Below is a small trained network, with its code and all its weights. Each question gives an input and a class and asks what happens when units are switched off, that is, made to give their printed mean instead of their output.

import numpy as np


def w(rows, s, z=0):
    codes = np.array(rows[::2]) - 128.0
    scale = np.full(codes.shape[1], s)
    scale[-1] = z or s
    return codes * scale


def norm(h):
    return h / np.sqrt((h * h).mean(-1, keepdims=True) + 1e-5)


def f(y):
    return np.maximum(y, 0)


def log_softmax(a):
    a = a - a.max(-1, keepdims=True)
    return a - np.log(np.exp(a).sum(-1, keepdims=True))


def net(x, mask):
    res = np.array(x, float).reshape(1, 4) / 4 @ E
    u = 0
    for l in range(2):
        y = f(norm(res) @ A[l][:, :-1].T + A[l][:, -1])
        res = res + np.where(mask[u : u + 4], y, B[l][:, -1]) @ B[l][:, :-1]
        u += 4
    return log_softmax(norm(res)[-1] @ U[:, :-1].T + U[:, -1])


A, B = {}, {}
E = w([
[220,103,91,181,189,10,99,250,125],'x0',
[80,62,89,192,3,202,99,179,156],'x1',
[53,125,76,132,204,167,177,224,81],'x2',
[127,104,117,125,142,129,119,113,107],'x3',
],0.0021)
A[0] = w([
[182,31,26,218,157,38,53,251,221,32],'0.n1',
[148,19,91,240,54,120,98,208,151,30],'0.n2',
[217,86,113,184,45,79,10,61,189,104],'0.n3',
[45,131,57,199,180,184,151,255,65,5],'0.n4',
],0.0036,0.0024)
B[0] = w([
[169,197,102,204,153,205,94,164,22,253],'0.n1',
[55,124,64,76,190,90,91,79,216,212],'0.n2',
[146,80,213,97,70,72,252,128,146,220],'0.n3',
[174,58,246,89,48,66,208,93,181,216],'0.n4',
],0.0048,0.0045)
A[1] = w([
[153,196,119,69,241,42,98,109,154,5],'1.n1',
[43,145,183,121,68,254,90,70,59,2],'1.n2',
[80,82,197,104,190,180,195,218,117,36],'1.n3',
[26,90,12,153,88,120,76,92,229,112],'1.n4',
],0.005,0.002)
B[1] = w([
[9,71,28,116,90,212,49,131,191,245],'1.n1',
[219,164,87,227,199,89,85,253,36,251],'1.n2',
[200,129,230,101,44,35,213,46,200,239],'1.n3',
[4,127,77,18,217,182,69,100,185,213],'1.n4',
],0.0055,0.0026)
U = w([
[232,43,235,92,34,23,228,19,222,124],'0',
[235,199,39,255,230,161,36,221,27,250],'1',
[8,40,6,27,210,214,11,45,246,12],'2',
],0.006,0.0015)

Each question gives the input, the list of numbers given to net, and the class t.
The units are the neurons (one row each of A and B). Each row of codes is followed by its name. A weight is (code - 128) times the scale printed after its matrix; where a second scale follows, it is the last column's (A, B and U).
mask holds one flag per neuron, layer by layer. A switched-off neuron (its flag False) gives its mean, the last column of its row in B, instead of its output. The means were averaged over made-up inputs and are rounded, as every weight is.
A unit's drop is (log p(t) with every unit on - log p(t) with that unit switched off) / (log p(t) with every unit on - log p(t) with every unit switched off).
The circuit of an input: a set's keep is (log p(t) with only the set's units on - log p(t) with every unit switched off) / (log p(t) with every unit on - log p(t) with every unit switched off). Starting from all 8 units, units are removed one at a time, each time the one whose removal leaves the highest keep (on an exact tie, the one counted first), for as long as the keep stays at least 0.8.
circuit, biggest first: the units of the circuit, biggest drop first
unit that matters most: the unit with the biggest drop
top k neurons: the k neurons with the biggest drops, biggest first
top k neurons in layer l: the k neurons of layer l with the biggest drops, biggest first
drop when u is switched off: that unit's drop, to one decimal
input [3,-5,6,1], class 0: circuit, biggest first => (1.n3)
input [-7,4,8,1], class 0: top 2 neurons => (0.n4 1.n3)
input [1,-7,-6,-4], class 2: top 2 neurons => (1.n1 0.n4)
input [-6,-8,-6,5], class 2: top 3 neurons in layer 0 => (0.n1 0.n4 0.n3)
input [6,5,-4,-7], class 1: top 2 neurons in layer 0 => (0.n1 0.n4)
input [6,8,-7,-1], class 2: top 3 neurons => (0.n2 0.n4 1.n4)
input [-4,-3,3,-8], class 1: top 3 neurons in layer 0 => (0.n3 0.n2 0.n4)
input [6,-8,7,6], class 2: top 3 neurons => (1.n1 0.n3 1.n2)
input [-6,-7,-6,-6], class 2: top 4 neurons => (0.n1 0.n4 0.n3 1.n3)
input [2,2,1,7], class 1: top 3 neurons => (0.n1 1.n4 0.n4)
input [-6,-3,6,0], class 0: top 2 neurons => (1.n3 0.n1)
input [-5,-8,0,3], class 2: top 2 neurons => (0.n1 1.n1)
input [-8,8,-1,-4], class 1: top 3 neurons => (1.n2 0.n2 1.n1)
input [7,-1,-3,-7], class 1: unit that matters most => 0.n1
input [-8,7,-5,-6], class 1: top 2 neurons => (1.n2 0.n2)
input [2,-6,4,4], class 2: top 2 neurons => (1.n1 0.n3)
input [-3,-3,2,-3], class 1: top 3 neurons in layer 0 => (0.n3 0.n4 0.n2)
input [5,0,-4,2], class 1: top 2 neurons => (0.n1 0.n4)
input [5,8,-3,5], class 2: top 2 neurons => (0.n2 1.n4)
input [5,-7,-1,2], class 2: unit that matters most => 1.n1
input [-8,8,-7,-7], class 1: top 3 neurons in layer 1 => (1.n2 1.n3 1.n1)
input [1,-6,-1,7], class 2: drop when 1.n1 is switched off => 0.1
input [-4,4,6,2], class 0: drop when 0.n4 is switched off => 0.8
input [5,3,7,-7], class 0: drop when 0.n4 is switched off => 2.2
